Below are the code and all the weights of a small trained network. Each question names an input and a class and asks about switching units off, where a switched-off unit gives its printed mean instead of its output.

import numpy as np


def w(rows, s, z=0):
    codes = np.array(rows[::2]) - 128.0
    scale = np.full(codes.shape[1], s)
    scale[-1] = z or s
    return codes * scale


def f(y):
    return np.maximum(y, 0)


def log_softmax(a):
    a = a - a.max(-1, keepdims=True)
    return a - np.log(np.exp(a).sum(-1, keepdims=True))


def net(x, mask):
    res = np.array(x, float).reshape(1, 6) / 4 @ E
    y = f(res @ A[0][:, :-1].T + A[0][:, -1])
    res = res + np.where(mask, y, B[0][:, -1]) @ B[0][:, :-1]
    return log_softmax(res[-1] @ U[:, :-1].T + U[:, -1])


A, B = {}, {}
E = w([
[98,252,150,38,19,116,100],'x0',
[128,126,130,128,128,126,126],'x1',
[38,167,50,251,105,71,9],'x2',
[216,39,23,92,22,57,114],'x3',
[207,108,231,203,49,219,54],'x4',
[127,127,129,128,128,126,127],'x5',
],0.0038)
A[0] = w([
[160,2,110,220,229,135,154,48],'n0',
[119,179,141,87,77,125,123,3],'n1',
[177,113,202,176,71,174,93,51],'n2',
[108,150,152,134,159,144,120,100],'n3',
[99,161,164,140,172,151,120,106],'n4',
[160,121,180,169,83,162,103,66],'n5',
[141,68,118,171,181,132,138,65],'n6',
[95,142,74,82,178,103,161,2],'n7',
[152,113,157,85,140,139,157,137],'n8',
[184,87,189,31,151,151,200,153],'n9',
[147,85,116,148,148,121,129,72],'n10',
[179,102,184,43,146,162,196,142],'n11',
[170,118,181,164,91,164,98,52],'n12',
[49,158,64,251,110,82,38,140],'n13',
[163,118,183,168,84,163,106,61],'n14',
[92,142,71,81,180,93,156,45],'n15',
[112,250,144,52,17,116,111,25],'n16',
[90,182,189,148,201,160,131,101],'n17',
[201,29,23,81,21,93,101,31],'n18',
[90,144,70,76,180,93,167,25],'n19',
[77,197,199,145,221,169,126,98],'n20',
[147,120,142,107,135,141,152,135],'n21',
],0.0085,0.00052)
B[0] = w([
[118,208,162,32,143,218,140,204],'n0',
[126,158,142,93,142,177,134,169],'n1',
[101,84,109,94,188,61,121,198],'n2',
[141,122,132,136,104,117,157,155],'n3',
[143,117,138,141,89,113,170,169],'n4',
[108,96,112,104,171,78,122,180],'n5',
[124,167,139,80,135,172,134,164],'n6',
[114,84,128,104,173,77,114,170],'n7',
[129,136,110,161,117,136,92,166],'n8',
[124,145,83,207,106,142,44,215],'n9',
[126,151,143,103,127,154,140,150],'n10',
[126,147,89,199,107,149,52,209],'n11',
[108,94,115,103,173,78,122,180],'n12',
[143,144,77,217,105,165,19,253],'n13',
[110,94,116,104,174,78,121,180],'n14',
[115,79,128,102,177,76,109,175],'n15',
[127,187,157,47,170,235,146,226],'n16',
[152,113,146,146,67,106,197,193],'n17',
[152,113,182,179,46,92,255,233],'n18',
[113,76,128,103,182,72,111,177],'n19',
[161,107,149,151,57,101,214,209],'n20',
[125,133,120,147,120,133,102,153],'n21',
],0.019,0.0065)
U = w([
[141,155,57,235,92,158,21,254],'0',
[195,99,184,160,32,81,253,75],'1',
[113,215,172,13,166,234,143,169],'2',
[65,35,111,77,225,17,111,15],'3',
],0.0077,0.00018)

Each question gives the input, the list of numbers given to net, and the class t.
The units are the neurons (one row each of A and B). Each row of codes is followed by its name. A weight is (code - 128) times the scale printed after its matrix; where a second scale follows, it is the last column's (A, B and U).
mask holds one flag per neuron, in row order. A switched-off neuron (its flag False) gives its mean, the last column of its row in B, instead of its output. The means were averaged over made-up inputs and are rounded, as every weight is.
A unit's drop is (log p(t) with every unit on - log p(t) with that unit switched off) / (log p(t) with every unit on - log p(t) with every unit switched off).
The circuit of an input: a set's keep is (log p(t) with only the set's units on - log p(t) with every unit switched off) / (log p(t) with every unit on - log p(t) with every unit switched off). Starting from the 12 units with the biggest drops (on a tie, the unit counted first), units are removed one at a time, each time the one whose removal leaves the highest keep (on an exact tie, the one counted first), for as long as the keep stays at least 0.8.
units of the circuit, in order: the units of the circuit, biggest drop first
top k neurons: the k neurons with the biggest drops, biggest first
drop of u: that unit's drop, to one decimal
input [-8,-3,-6,4,6,4], class 2: units of the circuit, in order : (n0)
input [-3,5,4,5,1,6], class 1: top 3 neurons : (n18 n9 n11)
input [-2,8,-6,5,-4,-6], class 0: top 3 neurons : (n9 n11 n20)
input [-6,8,-3,-6,-4,8], class 1: top 2 neurons : (n20 n16)
input [-8,5,-2,-8,-5,-5], class 1: top 4 neurons : (n20 n17 n16 n4)
input [0,-6,-1,-4,-6,-2], class 3: top 4 neurons : (n18 n19 n15 n7)
input [8,-8,1,4,8,-8], class 2: top 2 neurons : (n16 n1)
input [-3,4,-6,-3,4,-8], class 0: top 2 neurons : (n9 n11)
input [-1,7,-8,5,3,3], class 0: top 2 neurons : (n9 n11)
input [-7,-7,0,-6,0,-2], class 2: top 4 neurons : (n0 n18 n6 n10)
input [-4,-2,1,3,0,-8], class 2: top 2 neurons : (n0 n20)
input [6,2,2,7,-7,-2], class 1: top 3 neurons : (n18 n2 n0)
input [-8,-8,5,8,-2,6], class 1: top 2 neurons : (n18 n16)
input [1,-6,4,-7,2,2], class 1: units of the circuit, in order : (n20)
input [-2,3,6,-2,7,7], class 3: drop of n2 : 0.6
input [5,6,-7,-6,0,2], class 0: drop of n18 : 0.4
input [-3,-8,3,-1,5,0], class 3: drop of n11 : 0.1
